Here is a tiny trained network, its code and every weight. The questions are about switching its units off for an input and a class, where a switched-off unit gives its printed mean instead of its output.

import numpy as np


def w(rows, s, z=0):
    codes = np.array(rows[::2]) - 128.0
    scale = np.full(codes.shape[1], s)
    scale[-1] = z or s
    return codes * scale


def norm(h):
    return h / np.sqrt((h * h).mean(-1, keepdims=True) + 1e-5)


def f(y):
    return y / 2 * (1 + np.tanh(0.7978845608 * (y + 0.044715 * y**3)))


def log_softmax(a):
    a = a - a.max(-1, keepdims=True)
    return a - np.log(np.exp(a).sum(-1, keepdims=True))


def net(x, mask):
    res = np.array(x, float).reshape(1, 3) / 4 @ E
    u = 0
    for l in range(3):
        y = f(norm(res) @ A[l][:, :-1].T + A[l][:, -1])
        res = res + np.where(mask[u : u + 4], y, B[l][:, -1]) @ B[l][:, :-1]
        u += 4
    return log_softmax(norm(res)[-1] @ U[:, :-1].T + U[:, -1])


A, B = {}, {}
E = w([
[2,105,179,211,132,113,79,92,207,112,61,117],'x0',
[174,170,135,186,134,126,104,14,90,188,145,88],'x1',
[147,189,158,197,63,144,98,192,138,223,81,109],'x2',
],0.005)
A[0] = w([
[153,115,103,49,136,120,136,164,110,89,171,132,57],'0.n1',
[98,104,118,86,146,126,132,104,127,70,149,138,108],'0.n2',
[123,118,128,66,127,129,133,254,139,88,122,135,5],'0.n3',
[75,106,122,110,136,120,132,164,139,75,123,134,95],'0.n4',
],0.02,0.0026)
B[0] = w([
[195,150,171,112,155,160,160,80,88,125,96,129,222],'0.n1',
[132,137,165,129,143,145,150,141,153,85,62,105,202],'0.n2',
[97,51,30,50,92,87,134,217,96,137,249,205,251],'0.n3',
[76,125,106,161,130,109,85,100,154,132,156,127,211],'0.n4',
],0.011,0.019)
A[1] = w([
[13,74,150,151,148,124,98,99,152,115,115,208,45],'1.n1',
[7,92,116,157,155,99,102,101,213,39,104,96,242],'1.n2',
[187,120,81,64,173,124,137,12,75,93,231,125,123],'1.n3',
[144,106,117,105,135,121,143,65,93,132,178,123,2],'1.n4',
],0.015,0.00032)
B[1] = w([
[128,148,172,162,169,151,94,98,169,85,91,108,221],'1.n1',
[198,190,142,158,59,128,121,167,92,249,103,59,249],'1.n2',
[68,95,104,130,130,110,89,146,146,147,163,173,225],'1.n3',
[109,108,127,123,124,125,119,128,115,141,148,149,167],'1.n4',
],0.011,0.019)
A[2] = w([
[137,77,125,43,194,124,177,78,136,3,110,82,69],'2.n1',
[57,18,41,31,95,67,137,227,151,35,203,117,1],'2.n2',
[79,59,72,90,123,84,152,107,139,41,179,108,88],'2.n3',
[106,71,68,47,107,108,203,231,143,33,161,148,109],'2.n4',
],0.012,0.00078)
B[2] = w([
[78,126,78,148,103,101,222,106,174,1,125,92,143],'2.n1',
[103,55,133,86,128,106,103,114,82,190,184,192,251],'2.n2',
[187,218,71,174,116,152,140,125,93,207,180,131,178],'2.n3',
[77,120,104,152,116,108,41,186,172,138,134,117,208],'2.n4',
],0.0077,0.023)
U = w([
[74,56,65,67,124,92,97,165,116,158,228,195,200],'0',
[144,184,159,176,103,125,83,133,173,176,82,25,203],'1',
[135,119,129,82,170,136,220,74,145,2,94,111,1],'2',
],0.0071,0.0027)

Each question gives the input, the list of numbers given to net, and the class t.
The units are the neurons (one row each of A and B). Each row of codes is followed by its name. A weight is (code - 128) times the scale printed after its matrix; where a second scale follows, it is the last column's (A, B and U).
mask holds one flag per neuron, layer by layer. A switched-off neuron (its flag False) gives its mean, the last column of its row in B, instead of its output. The means were averaged over made-up inputs and are rounded, as every weight is.
A unit's drop is (log p(t) with every unit on - log p(t) with that unit switched off) / (log p(t) with every unit on - log p(t) with every unit switched off).
The circuit of an input: a set's keep is (log p(t) with only the set's units on - log p(t) with every unit switched off) / (log p(t) with every unit on - log p(t) with every unit switched off). Starting from all 12 units, units are removed one at a time, each time the one whose removal leaves the highest keep (on an exact tie, the one counted first), for as long as the keep stays at least 0.8.
circuit, biggest first: the units of the circuit, biggest drop first
unit that matters most: the unit with the biggest drop
top k neurons: the k neurons with the biggest drops, biggest first
drop when u is switched off: that unit's drop, to one decimal
input [7,-6,8], class 1: circuit, biggest first : [2.n2 1.n3]
input [-3,-1,-6], class 2: unit that matters most : 0.n1
input [-6,3,-4], class 2: top 3 neurons : [0.n3 0.n1 1.n2]
input [-4,8,-8], class 2: circuit, biggest first : [0.n3 1.n2 2.n1]
input [1,3,-8], class 1: top 2 neurons : [0.n3 0.n2]
input [-8,5,-8], class 2: top 2 neurons : [0.n3 0.n1]
input [-2,1,2], class 1: top 2 neurons : [0.n3 1.n3]
input [3,6,-7], class 1: top 2 neurons : [0.n3 0.n1]
input [-5,1,-5], class 2: top 2 neurons : [0.n3 1.n2]
input [7,7,2], class 1: top 2 neurons : [0.n3 0.n1]
input [-8,3,-4], class 2: drop when 1.n2 is switched off : 0.3
input [7,8,4], class 1: drop when 0.n3 is switched off : 2.4
input [5,1,7], class 1: drop when 0.n3 is switched off : 2.1
input [1,2,-6], class 1: unit that matters most : 0.n2
